Below is a small trained network, with its code and all its weights. Each question gives an input and a class and asks what happens when units are switched off, that is, made to give their printed mean instead of their output.

import numpy as np


def w(rows, s, z=0):
    codes = np.array(rows[::2]) - 128.0
    scale = np.full(codes.shape[1], s)
    scale[-1] = z or s
    return codes * scale


def norm(h):
    return h / np.sqrt((h * h).mean(-1, keepdims=True) + 1e-5)


def f(y):
    return np.maximum(y, 0)


def log_softmax(a):
    a = a - a.max(-1, keepdims=True)
    return a - np.log(np.exp(a).sum(-1, keepdims=True))


def net(x, mask):
    res = np.array(x, float).reshape(1, 4) / 4 @ E
    u = 0
    for l in range(2):
        y = f(norm(res) @ A[l][:, :-1].T + A[l][:, -1])
        res = res + np.where(mask[u : u + 16], y, B[l][:, -1]) @ B[l][:, :-1]
        u += 16
    return log_softmax(norm(res)[-1] @ U[:, :-1].T + U[:, -1])


A, B = {}, {}
E = w([
[129,2,132,102],'x0',
[128,128,127,127],'x1',
[224,117,100,166],'x2',
[82,125,41,139],'x3',
],0.0084)
A[0] = w([
[209,114,146,150,72],'0.n1',
[137,133,94,107,158],'0.n2',
[168,111,4,154,149],'0.n3',
[34,129,83,130,161],'0.n4',
[230,108,168,103,3],'0.n5',
[81,143,44,87,204],'0.n6',
[188,134,182,187,181],'0.n7',
[102,27,122,2,113],'0.n8',
[91,22,143,142,133],'0.n9',
[115,135,90,210,48],'0.n10',
[73,138,241,86,81],'0.n11',
[79,138,191,120,51],'0.n12',
[195,147,180,24,4],'0.n13',
[169,117,180,132,66],'0.n14',
[16,142,116,103,185],'0.n15',
[161,61,95,112,173],'0.n16',
],0.0087,0.0033)
B[0] = w([
[173,108,128,127,183],'0.n1',
[183,112,161,160,157],'0.n2',
[169,134,85,110,226],'0.n3',
[92,166,132,38,229],'0.n4',
[85,116,113,98,185],'0.n5',
[139,134,197,109,232],'0.n6',
[154,209,170,82,221],'0.n7',
[89,40,167,225,254],'0.n8',
[97,178,189,191,228],'0.n9',
[36,34,118,110,157],'0.n10',
[134,186,115,7,229],'0.n11',
[96,100,110,55,172],'0.n12',
[186,112,234,35,171],'0.n13',
[142,81,198,106,169],'0.n14',
[212,126,21,119,253],'0.n15',
[112,218,112,254,205],'0.n16',
],0.0053,0.0051)
A[1] = w([
[104,128,164,87,61],'1.n1',
[101,113,86,114,92],'1.n2',
[131,235,143,125,185],'1.n3',
[191,119,137,150,97],'1.n4',
[60,132,38,172,156],'1.n5',
[190,114,100,168,128],'1.n6',
[49,141,170,110,129],'1.n7',
[184,130,198,105,103],'1.n8',
[142,175,151,129,67],'1.n9',
[56,250,98,104,162],'1.n10',
[107,75,147,156,146],'1.n11',
[47,108,117,95,27],'1.n12',
[177,167,140,158,255],'1.n13',
[104,105,26,174,184],'1.n14',
[145,127,52,143,192],'1.n15',
[53,59,170,111,241],'1.n16',
],0.012,0.0021)
B[1] = w([
[180,178,99,113,172],'1.n1',
[175,161,187,81,160],'1.n2',
[142,1,139,179,236],'1.n3',
[130,151,30,30,172],'1.n4',
[184,182,208,103,208],'1.n5',
[98,89,43,91,177],'1.n6',
[177,138,30,95,193],'1.n7',
[85,219,144,105,212],'1.n8',
[97,116,79,154,167],'1.n9',
[128,81,129,200,255],'1.n10',
[78,160,153,210,174],'1.n11',
[157,105,114,83,179],'1.n12',
[39,65,92,160,206],'1.n13',
[127,142,193,86,207],'1.n14',
[97,196,217,69,190],'1.n15',
[157,138,79,183,220],'1.n16',
],0.0075,0.0073)
U = w([
[78,70,153,236,255],'0',
[132,192,244,51,70],'1',
[124,112,5,50,32],'2',
],0.015,0.0031)

Each question gives the input, the list of numbers given to net, and the class t.
The units are the neurons (one row each of A and B). Each row of codes is followed by its name. A weight is (code - 128) times the scale printed after its matrix; where a second scale follows, it is the last column's (A, B and U).
mask holds one flag per neuron, layer by layer. A switched-off neuron (its flag False) gives its mean, the last column of its row in B, instead of its output. The means were averaged over made-up inputs and are rounded, as every weight is.
A unit's drop is (log p(t) with every unit on - log p(t) with that unit switched off) / (log p(t) with every unit on - log p(t) with every unit switched off).
The circuit of an input: a set's keep is (log p(t) with only the set's units on - log p(t) with every unit switched off) / (log p(t) with every unit on - log p(t) with every unit switched off). Starting from the 12 units with the biggest drops (on a tie, the unit counted first), units are removed one at a time, each time the one whose removal leaves the highest keep (on an exact tie, the one counted first), for as long as the keep stays at least 0.8.
circuit, biggest first: the units of the circuit, biggest drop first
top k neurons: the k neurons with the biggest drops, biggest first
top k neurons in layer l: the k neurons of layer l with the biggest drops, biggest first
drop of u: that unit's drop, to one decimal
input [-8,8,-7,-1], class 0: circuit, biggest first -> 1.n10
input [-8,8,2,-7], class 0: circuit, biggest first -> 1.n3, 1.n13
input [-5,-8,-2,6], class 1: top 4 neurons -> 1.n5, 0.n15, 0.n7, 0.n9
input [-7,-2,5,-4], class 0: top 2 neurons -> 1.n3, 0.n15
input [1,-8,1,2], class 1: top 2 neurons in layer 1 -> 1.n5, 1.n14
input [7,-2,6,5], class 0: circuit, biggest first -> 0.n16, 1.n7
input [-2,-1,-6,6], class 1: top 3 neurons -> 0.n15, 1.n5, 1.n2
input [4,-8,5,-3], class 2: top 3 neurons in layer 1 -> 1.n4, 1.n10, 1.n3
input [-7,8,-5,6], class 0: top 2 neurons in layer 1 -> 1.n10, 1.n3
input [-3,7,-8,8], class 1: top 3 neurons -> 0.n15, 1.n5, 1.n2
input [6,2,1,7], class 1: top 2 neurons -> 1.n5, 1.n14
input [1,-3,7,7], class 1: top 3 neurons in layer 1 -> 1.n15, 1.n14, 1.n5
input [4,-4,-2,-2], class 0: drop of 0.n8 -> 0.3
input [4,-6,-1,-3], class 0: circuit, biggest first -> 0.n8
input [4,0,7,-3], class 2: drop of 1.n4 -> 0.4
input [-8,-6,-5,3], class 0: drop of 1.n10 -> 0.7
